B =
[[-0.32  2.07 -1.29  2.09  0.60  0.72  1.16  0.13  0.25]
 [ 1.76 -2.23 -0.75  1.08 -1.24 -2.50  0.04 -1.71 -2.14]
 [-0.88 -2.35 -0.07  0.00 -2.04 -1.98 -0.91 -2.42 -1.88]
 [-1.31  1.94 -2.35  0.58 -2.08 -2.56  2.06  1.82  0.69]
 [-1.57  0.95 -0.34 -1.32  0.66 -0.83  1.72 -0.81  0.66]
 [ 1.63  2.09 -1.04 -0.54  1.79  1.77  0.78  0.04 -1.10]
 [-1.86  1.74  1.17  0.45 -1.94 -0.80 -0.18  0.26 -2.33]
 [ 1.83 -1.52 -0.52  0.91  0.58 -2.46  1.20  1.23 -2.11]
 [-0.48 -2.36  1.33 -1.02 -1.94 -0.36 -1.34 -2.40  1.52]
 [ 1.02  0.36  1.87  1.83 -1.40  2.00  1.51 -1.25 -0.59]
 [ 1.22 -2.06  1.63 -0.99 -0.46  1.92  0.93 -0.85 -0.40]
 [-2.72  0.39 -1.54 -1.85 -0.19 -0.03 -0.41  0.59 -0.12]
 [ 0.34  1.03 -2.05 -0.93  0.04  2.10  0.83 -0.91  1.44]
 [-1.42 -0.43  1.53  0.77 -0.34  0.56 -1.64 -2.20 -0.46]]
Rows and columns are counted from 1.
(1, 1)	-0.32
(11, 3)	1.63
(7, 3)	1.17
(9, 4)	-1.02
(1, 8)	0.13
(5, 4)	-1.32
(1, 3)	-1.29
(9, 5)	-1.94
(3, 6)	-1.98
(11, 9)	-0.40
(11, 6)	1.92
(14, 2)	-0.43
(13, 1)	0.34
(12, 7)	-0.41
(7, 1)	-1.86
(13, 9)	1.44
(14, 3)	1.53
(10, 9)	-0.59
(8, 7)	1.20
(11, 8)	-0.85
(2, 7)	0.04
(9, 2)	-2.36
(13, 7)	0.83
(13, 5)	0.04
(5, 1)	-1.57
(4, 5)	-2.08
(3, 4)	0.00
(14, 9)	-0.46
(9, 7)	-1.34
(6, 3)	-1.04
(6, 5)	1.79
(4, 4)	0.58
(10, 2)	0.36
(8, 4)	0.91
(4, 9)	0.69

grid = [[-.08, -.30, -.13, .15, -.01, -.22, -.19, -.36, .35, .07], [-.17, -.09, .03, -.14, -.16, -.15, .04, -.26, -.01, -.14], [-.32, -.02, .04, -.14, -.25, -.08, -.12, -.17, .24, -.29], [-.24, -.13, .03, -.14, -.23, -.14, .05, -.35, .04, -.21], [-.16, -.05, .03, -.15, -.15, -.12, -.04, -.20, .05, -.15], [-.08, -.41, -.04, .08, -.12, -.35, -.12, -.32, .27, .11], [-.06, -.66, .01, .05, -.17, -.53, -.09, -.34, .22, .22], [-.16, -.06, .03, -.14, -.15, -.12, -.04, -.20, .03, -.14], [-.09, -.12, .01, -.09, -.12, -.14, -.03, -.17, .02, -.03], [-.32, -.02, .04, -.13, -.24, -.07, -.12, -.17, .25, -.30], [-.05, -.06, .02, -.04, -.04, -.05, -.02, -.06, -.01, -.01], [-.07, -.29, .01, -.05, -.13, -.30, -.09, -.25, .08, .06], [-.08, -.38, -.01, -.02, -.17, -.37, -.07, -.24, .12, .14], [-.08, -.20, .01, -.06, -.11, -.22, -.03, -.21, .03, .04]]
Rows and columns are counted from 1.
(1, 1) => -.08
(9, 9) => .02
(4, 6) => -.14
(10, 4) => -.13
(8, 6) => -.12
(12, 2) => -.29
(11, 7) => -.02
(6, 5) => -.12
(8, 2) => -.06
(13, 9) => .12
(5, 1) => -.16
(9, 6) => -.14
(5, 2) => -.05
(5, 9) => .05
(12, 7) => -.09
(2, 4) => -.14
(13, 7) => -.07
(10, 8) => -.17
(12, 9) => .08
(8, 9) => .03
(11, 6) => -.05
(2, 8) => -.26
(4, 7) => .05
(11, 10) => -.01
(4, 1) => -.24
(2, 1) => -.17
(13, 6) => -.37
(3, 9) => .24
(7, 1) => -.06
(9, 10) => -.03
(9, 7) => -.03
(1, 5) => -.01
(1, 2) => -.30
(14, 8) => -.21
(8, 10) => -.14
(3, 7) => -.12
(3, 6) => -.08
(7, 7) => -.09

arr =
[[6 6 6 6 2]
 [5 5 4 5 4]
 [3 3 3 2 5]
 [5 5 5 5 3]
 [2 2 2 1 7]]
Indices start at 1.
(1, 1) => 6
(3, 5) => 5
(1, 2) => 6
(1, 3) => 6
(2, 5) => 4
(3, 1) => 3
(2, 2) => 5
(4, 5) => 3
(5, 4) => 1
(4, 1) => 5
(3, 3) => 3
(3, 4) => 2
